Here is a tiny trained network, its code and every weight. The questions are about switching its units off for an input and a class, where a switched-off unit gives its printed mean instead of its output.

import numpy as np


def w(rows, s, z=0):
    codes = np.array(rows[::2]) - 128.0
    scale = np.full(codes.shape[1], s)
    scale[-1] = z or s
    return codes * scale


def f(y):
    return y / 2 * (1 + np.tanh(0.7978845608 * (y + 0.044715 * y**3)))


def log_softmax(a):
    a = a - a.max(-1, keepdims=True)
    return a - np.log(np.exp(a).sum(-1, keepdims=True))


def net(x, mask):
    res = np.array(x, float).reshape(1, 5) / 4 @ E
    y = f(res @ A[0][:, :-1].T + A[0][:, -1])
    res = res + np.where(mask, y, B[0][:, -1]) @ B[0][:, :-1]
    return log_softmax(res[-1] @ U[:, :-1].T + U[:, -1])


A, B = {}, {}
E = w([
[149,121,99,124],'x0',
[145,3,121,235],'x1',
[27,138,16,212],'x2',
[87,141,184,136],'x3',
[64,43,65,2],'x4',
],0.0077)
A[0] = w([
[123,118,143,37,114],'n0',
[114,119,108,183,115],'n1',
[129,121,136,112,113],'n2',
[61,52,106,77,5],'n3',
[208,91,200,100,130],'n4',
[108,113,139,162,89],'n5',
[163,167,139,129,34],'n6',
[73,61,109,86,179],'n7',
[115,251,93,98,115],'n8',
[124,117,138,91,154],'n9',
[134,130,144,63,138],'n10',
],0.024,0.011)
B[0] = w([
[160,211,60,204,235],'n0',
[148,125,115,221,173],'n1',
[124,151,109,127,138],'n2',
[94,3,194,138,211],'n3',
[70,48,194,44,247],'n4',
[169,125,71,149,142],'n5',
[109,152,84,67,150],'n6',
[113,174,154,16,250],'n7',
[86,43,198,50,244],'n8',
[153,163,103,161,180],'n9',
[165,195,75,167,213],'n10',
],0.023,0.017)
U = w([
[70,152,128,100,154],'0',
[64,72,148,176,226],'1',
[166,254,22,205,4],'2',
],0.0093,0.0038)

Each question gives the input, the list of numbers given to net, and the class t.
The units are the neurons (one row each of A and B). Each row of codes is followed by its name. A weight is (code - 128) times the scale printed after its matrix; where a second scale follows, it is the last column's (A, B and U).
mask holds one flag per neuron, in row order. A switched-off neuron (its flag False) gives its mean, the last column of its row in B, instead of its output. The means were averaged over made-up inputs and are rounded, as every weight is.
A unit's drop is (log p(t) with every unit on - log p(t) with that unit switched off) / (log p(t) with every unit on - log p(t) with every unit switched off).
unit that matters most: the unit with the biggest drop
k most important neurons: the k neurons with the biggest drops, biggest first
drop when u is switched off: that unit's drop, to one decimal
input [-7,5,5,7,-4], class 2: 2 most important neurons : [n4 n8]
input [-1,-1,-4,4,2], class 2: unit that matters most : n8
input [1,-1,3,-7,-3], class 1: 3 most important neurons : [n0 n7 n10]
input [1,-5,3,-2,-3], class 1: 2 most important neurons : [n7 n8]
input [8,-6,0,-6,2], class 2: 3 most important neurons : [n4 n0 n3]
input [1,-5,1,-3,-7], class 1: 2 most important neurons : [n7 n8]
input [-4,-7,-5,5,1], class 2: 3 most important neurons : [n0 n10 n3]
input [7,5,2,4,-4], class 2: 2 most important neurons : [n4 n8]
input [3,-8,2,-7,-1], class 1: 2 most important neurons : [n8 n7]
input [-1,-1,5,-3,-1], class 1: 3 most important neurons : [n0 n7 n10]
input [-8,-2,2,-7,-5], class 1: 3 most important neurons : [n7 n10 n0]
input [3,-1,0,-7,5], class 2: 3 most important neurons : [n4 n8 n0]
input [8,8,3,8,-3], class 2: drop when n8 is switched off : 0.2
input [3,-7,-2,7,4], class 2: unit that matters most : n0
input [-3,-6,3,-4,-3], class 1: drop when n10 is switched off : 0.1
input [-7,-8,6,-3,-4], class 1: drop when n1 is switched off : 0.0
input [-2,-3,7,-5,-1], class 1: drop when n7 is switched off : 0.6
